What can hang from each mark
z_605: z_470 z_827
z_827: z_579 z_605 z_822
z_462: z_822 z_942
z_822: z_579 z_970
z_970: z_579 z_827
z_579: z_605
z_942: z_286 z_462 z_470 z_585

Every row comes from one small tree of marks. The marks that hang from a mark follow it in brackets, in the order of their numbers. Every link used is in the known rows. Which tree was each row made from?
Known rows
z_942{z_286 z_462 z_585}: [-5.282  0.642  0.666  2.177  2.478  0.581 -2.551  0.496  2.453  4.513
 -4.694  1.913  1.142  1.996  0.666  5.405 -0.953 -1.819 -2.162 -2.172
  0.839  4.183 -2.134  1.365]
z_942{z_286 z_462{z_822}}: [-5.016  1.324  0.497  2.703  2.779  2.184 -4.027 -0.329  2.808  2.450
 -4.034  2.059  1.768  2.056 -1.373  4.954 -1.467 -0.438 -1.421 -2.503
  0.400  5.277 -2.944  0.286]
z_970{z_579}: [-4.513  2.250  0.069  1.603 -1.137 -0.287 -3.404  0.044  2.195  3.893
 -4.485  2.278 -0.142  1.399 -1.902  2.179 -1.089  1.356 -3.084 -0.582
  0.350  4.971 -1.505  0.554]
z_822{z_579{z_605{z_470 z_827}}}: [-4.005  3.859 -1.869  2.606 -0.674  0.489 -3.910 -2.733  4.796  3.965
 -3.337 -0.284  2.231 -1.250 -2.804  4.517 -2.101 -1.425 -3.393  1.492
 -2.904  4.040 -3.268  0.352]
z_942{z_286 z_462{z_822} z_470 z_585}: [-4.260 -0.411 -1.670  2.509  4.547  1.513 -4.614  1.413  2.349  5.353
 -5.330  2.192  2.747  2.759 -0.104  4.976 -1.976 -3.111 -2.471 -3.389
  0.444  4.983 -3.164  0.251]
z_827{z_579}: [-4.399  2.097  0.902  0.747 -0.571  1.164 -2.861  0.181  4.254  4.704
 -4.810  3.373 -0.439 -0.056 -2.445  2.320  0.029  0.929 -2.975 -1.360
  0.512  4.175 -2.150  0.988]
z_822{z_579{z_605}}: [-4.015  2.152 -0.959  2.297  0.565  1.625 -2.906 -0.295  2.723  3.670
 -2.920 -0.571  0.956 -0.195 -1.394  5.431 -1.928  1.358 -4.246  2.390
 -0.349  4.981 -3.135  0.231]
z_605{z_470 z_827{z_579 z_822}}: [-4.862  2.759  1.243  1.483 -1.196  0.661 -6.267 -2.142  6.087  4.052
 -4.892  4.971 -0.377 -0.496 -4.410  0.894 -0.427 -0.393 -0.987 -2.004
 -2.773  3.096 -2.977 -0.083]
z_942{z_286 z_462{z_822{z_970}} z_470 z_585}: [-4.493  0.472 -3.023  1.813  4.391  2.530 -3.695  1.872  2.335  5.907
 -4.252  4.556  4.035  3.956 -0.244  5.090 -2.632 -3.379 -3.186 -3.192
  0.269  6.553 -3.387 -0.511]
z_605{z_470 z_827{z_822}}: [-5.623  2.373  0.398  1.822 -0.097 -0.285 -6.180 -1.989  3.723  3.579
 -4.102  3.423  0.221  0.677 -4.535  2.318 -1.047 -0.555 -0.683 -1.587
 -3.142  3.336 -3.427  0.183]
z_605{z_827{z_579}}: [-5.804  2.963  0.887  1.039 -0.299  0.780 -2.841 -0.945  5.403  4.113
 -4.069  2.312  1.423 -1.042 -3.265  2.188 -0.474 -1.090 -3.875 -1.092
 -0.751  3.496 -1.738  0.298]
z_970{z_579 z_827}: [-6.438  3.200  0.915  2.350 -1.965 -0.713 -2.058 -1.641  2.579  3.536
 -4.263  2.240  1.114  0.997 -1.715 -0.002 -1.341  1.273 -4.188  0.077
 -0.289  4.881 -0.995 -0.628]
z_579{z_605{z_470 z_827{z_822{z_970}}}}: [-5.485  3.153  0.064  2.079 -0.739  1.016 -5.303 -2.848  3.653  3.860
 -3.601  4.050  1.250  0.662 -3.987  4.179 -1.824 -1.602 -1.712  0.252
 -3.768  5.013 -4.380 -1.605]
z_942{z_462 z_585}: [-4.822  0.404  0.060  1.272  2.535  0.733 -1.713 -0.046  0.997  5.472
 -3.899  2.795  1.311  1.354 -0.167  4.935 -0.926 -0.853 -2.500 -1.746
  0.664  4.681 -2.160  1.624]
z_970{z_579{z_605{z_470 z_827}}}: [-4.157  3.930  0.217  2.843 -2.770 -1.216 -4.365 -3.806  4.110  3.754
 -5.430  0.888  0.812 -0.783 -2.689  3.020 -1.388 -2.038 -2.745  0.047
 -2.720  4.132 -2.486 -0.291]
z_970{z_579 z_827{z_605 z_822}}: [-7.748  0.909  3.738  3.302 -2.317  0.343 -4.462 -3.292  2.565  2.089
 -4.193  2.546  0.526  1.941 -2.222 -0.641 -3.875  1.790 -2.291  1.058
 -1.500  5.400 -2.792 -3.289]
z_970{z_579{z_605} z_827}: [-5.950  3.183  1.811  3.303 -2.423 -0.446 -2.136 -2.965  2.385  3.214
 -4.804  0.510  0.902 -0.196 -1.104  1.613 -1.574  0.554 -4.623  1.701
 -0.837  5.060 -1.790 -1.577]
z_822{z_970{z_579}}: [-4.778  3.134 -1.350  0.876 -1.367  0.713 -2.416  0.432  2.211  4.442
 -3.472  4.744  1.081  2.641 -1.917  2.263 -1.756  0.993 -3.751 -0.436
  0.266  6.570 -1.708 -0.236]
z_462{z_822 z_942{z_470 z_585}}: [-4.225 -0.193 -2.964  1.497  4.293  0.257 -4.709  2.977  3.384  8.630
 -5.597  1.677  2.005  3.116 -0.996  2.913 -0.531  0.327 -2.096 -1.636
  0.671  3.480 -5.922  0.495]
z_579{z_605{z_470 z_827{z_822}}}: [-5.241  2.292  1.435  2.678 -0.541 -0.040 -6.203 -3.357  3.477  3.288
 -4.668  1.705 -0.099 -0.527 -3.824  3.988 -1.142 -1.259 -1.061 -0.043
 -3.676  3.456 -4.219 -0.806]
z_462{z_822{z_579}}: [-4.382  1.943 -2.478  2.492  2.499  1.785 -4.202  1.949  3.606  3.304
 -2.472  2.078  2.106  1.487 -2.304  3.696 -2.121  2.811 -2.967  0.490
  0.215  4.929 -3.516  0.464]
z_605{z_470 z_827{z_579 z_822{z_970}}}: [-4.982  3.625 -0.271  0.848 -1.331  1.633 -5.290 -1.523  6.158  4.545
 -3.975  7.444  0.854  0.633 -4.488  1.030 -1.116 -0.844 -1.660 -1.692
 -2.914  4.666 -3.225 -0.860]

Which tree is each row?
[-4.809  4.897 -2.235  2.525 -1.916  1.458 -1.678 -2.744  4.111  4.702
 -2.819  3.067  2.969  0.382 -1.924  2.615 -2.297  0.159 -4.260  2.411
 -2.393  6.339 -3.309 -0.766] : z_822{z_579{z_605{z_470}} z_970{z_827}}
[-6.462  4.017 -2.520  1.648 -0.119  1.962 -0.717 -0.094  3.240  4.112
 -1.089  3.465  3.912  1.682 -1.967  1.607 -2.566  1.557 -5.512  1.792
 -0.575  6.473 -1.993 -0.779] : z_822{z_579 z_970{z_827}}
[-5.663 -0.098  3.745  1.703 -0.818  2.213 -5.157 -1.440  4.315  3.434
 -4.702  3.746 -1.148  0.880 -2.950  1.717 -2.373  1.476 -1.166 -0.477
 -0.717  4.603 -3.917 -1.672] : z_827{z_579 z_605 z_822}
[-4.501  2.860  1.318  3.182 -2.172 -0.553 -6.773 -3.576  3.778  2.765
 -5.242  2.143 -0.343 -0.303 -3.233  2.448 -1.892 -0.692 -1.569  0.416
 -3.397  3.925 -3.117 -1.558] : z_970{z_579{z_605{z_470 z_827{z_822}}}}
[-5.197  0.333  2.151  2.067 -1.206  0.705 -6.073 -2.691  2.884  3.937
 -5.093  3.507 -1.247  2.096 -3.532  2.490 -2.513  0.662  0.991 -1.199
 -2.367  4.493 -4.911 -0.566] : z_827{z_605{z_470} z_822}
[-4.586  3.820  1.985  2.594 -3.186  0.319 -2.633 -4.037  5.441  4.892
 -6.353  3.010 -0.076 -1.791 -2.206  1.062  0.190 -0.465 -2.758 -0.012
 -1.863  3.967 -2.986 -0.077] : z_970{z_827{z_579{z_605{z_470}}}}
[-6.838  2.088  1.935  2.687 -1.364 -0.164 -4.477 -1.470  2.336  2.426
 -3.962  3.516  0.060  1.478 -2.337 -0.544 -1.727  2.568 -2.966  0.382
 -1.076  4.845 -1.760 -1.797] : z_970{z_579 z_827{z_822}}
[-4.775  2.759 -1.660  2.095  0.367  0.852 -6.232 -1.261  4.659  3.197
 -2.581  2.620  1.339  0.504 -4.097  2.286 -2.363  0.577 -1.823  0.126
 -3.151  3.801 -3.201  0.133] : z_605{z_470 z_827{z_822{z_579}}}
[-4.668  3.267 -3.583  2.261  2.699  2.894 -4.117  3.041  6.377  4.800
 -2.556  2.524  3.174  3.956 -1.041  3.517 -1.902  2.824 -2.546  0.986
  0.680  5.503 -5.589 -0.654] : z_462{z_822{z_579 z_970} z_942{z_286}}
[-6.090  3.764  1.276  1.594 -3.986  1.618 -1.699 -4.070  5.968  5.412
 -4.915  6.168  1.929  0.990 -2.863 -0.565 -2.486 -0.953 -2.228 -0.862
 -2.044  6.149 -3.430 -1.449] : z_822{z_970{z_827{z_579 z_605{z_470}}}}
[-3.066  1.830 -0.643  2.656 -0.225  1.392 -6.264 -1.472  3.449  3.543
 -3.887  2.005 -0.749  0.102 -2.610  4.257 -1.857  1.921 -1.300  1.666
 -2.325  4.492 -4.261 -0.078] : z_827{z_822{z_579{z_605{z_470}}}}
[-3.940  0.631 -2.702  2.616  4.478  2.248 -3.186  1.559  2.801  4.195
 -2.370  2.984  3.336  1.707 -0.036  4.754 -2.709  1.126 -2.911 -0.199
  0.717  5.414 -3.091  0.844] : z_942{z_462{z_822{z_579}} z_585}
[-6.134  1.815  2.076  1.399  0.192  1.283 -5.210 -0.702  5.050  3.159
 -3.709  3.650  0.356 -0.506 -3.821  1.661 -0.964  0.219 -2.657 -0.796
 -1.438  3.362 -2.499 -1.027] : z_605{z_827{z_579 z_822}}
[-2.815  3.074  0.148  2.458 -3.027 -0.813 -4.309 -2.712  3.008  4.333
 -6.207  1.875 -1.019  0.098 -1.833  3.188 -0.848 -0.034 -1.805 -0.119
 -1.463  4.718 -2.811  0.522] : z_970{z_579{z_605{z_470}}}
[-4.887  1.858 -1.450  2.995  2.028  1.548 -3.511  1.626  3.536  3.710
 -4.239  5.750  3.023  4.012  0.895  3.830 -2.780 -0.825 -2.600 -1.867
  0.997  6.415 -2.545 -0.846] : z_942{z_286 z_462{z_822{z_970{z_579}}} z_585}
[-6.549  3.680 -0.225  2.080 -0.164  2.273 -2.115 -0.019  5.409  4.205
 -3.605  6.680  2.894  1.205 -2.535  0.089 -1.213  1.387 -3.864 -0.533
 -0.171  5.867 -3.010 -1.619] : z_462{z_822{z_970{z_827{z_579}}}}
[-5.901  2.949  2.740  2.519 -1.834  1.027 -1.694 -2.754  4.424  4.026
 -5.062  1.580  0.578 -1.613 -1.605  1.708 -0.260  0.191 -4.478  1.052
 -0.625  4.233 -2.407 -1.109] : z_970{z_827{z_579{z_605}}}
[-2.972  1.190 -4.686  1.268  3.684  2.429 -4.828  2.035  4.040  6.767
 -3.441  0.266  2.933  2.415 -2.439  2.563 -1.784  1.914 -3.273  0.123
  0.312  5.015 -5.271  0.113] : z_462{z_822{z_579} z_942{z_470}}
[-5.891  2.855  2.658  2.233 -3.781  0.557 -2.608 -4.615  5.918  4.849
 -5.979  3.710  0.631 -0.131 -2.878 -0.709 -1.779 -0.643 -1.686 -1.100
 -1.987  4.484 -3.176 -0.552] : z_970{z_827{z_579 z_605{z_470}}}
[-6.045  0.828  1.541  1.843 -1.696  1.757 -4.764 -1.136  2.249  3.072
 -3.380  4.931  0.432  3.476 -2.525  1.703 -4.274  1.524 -1.855  0.471
 -0.933  7.035 -3.473 -2.898] : z_827{z_605 z_822{z_970{z_579}}}
[-4.455  0.685  2.916  1.795 -2.212  1.523 -6.206 -2.789  5.277  4.277
 -5.976  5.059 -1.750  0.766 -3.513  1.081 -1.926  0.733  0.651 -1.572
 -1.894  4.299 -4.469 -0.653] : z_827{z_579 z_605{z_470} z_822}
[-4.486  3.823  0.117  1.138 -1.792  0.056 -3.775 -2.246  6.368  5.014
 -5.215  3.717  0.706 -1.074 -3.828  1.468 -0.043 -1.807 -2.177 -2.293
 -2.071  3.172 -2.308  1.170] : z_605{z_470 z_827{z_579}}
[-4.153  1.215 -1.331  0.814  1.642  0.748 -4.140  0.895  3.828  7.127
 -5.707 -0.815  0.742  2.735 -1.605  3.158  0.021 -0.961 -2.586 -1.876
  0.324  3.888 -4.303  0.609] : z_462{z_942{z_286 z_470}}
[-4.214  4.773 -3.091  2.027 -0.850  1.496 -2.906 -2.279  4.819  4.406
 -2.282  2.076  3.520 -0.116 -2.912  4.634 -2.704 -1.740 -4.068  1.713
 -3.073  5.618 -3.423 -0.503] : z_822{z_579{z_605{z_470 z_827}} z_970}
[-4.410  3.047 -0.323  1.799 -1.805  0.883 -2.435 -0.835  2.077  4.063
 -3.962  3.010  0.843  1.422 -1.336  3.972 -1.859  0.295 -4.226  1.233
 -0.230  6.665 -2.433 -1.237] : z_822{z_970{z_579{z_605}}}
[-4.578  0.159 -2.379  2.503  4.211  0.138 -5.618  3.439  4.936  7.727
 -6.482  0.838  1.727  3.728 -0.018  3.352 -0.511 -0.539 -1.813 -2.059
  0.785  2.925 -5.918  0.250] : z_462{z_822 z_942{z_286 z_470 z_585}}
[-5.569  3.907 -2.344  1.962  0.520  2.239 -1.948 -1.018  3.717  3.518
 -1.073  0.803  4.211 -0.021 -2.354  5.338 -3.156 -1.059 -5.836  2.829
 -1.759  5.910 -2.887 -1.434] : z_822{z_579{z_605{z_827}} z_970}
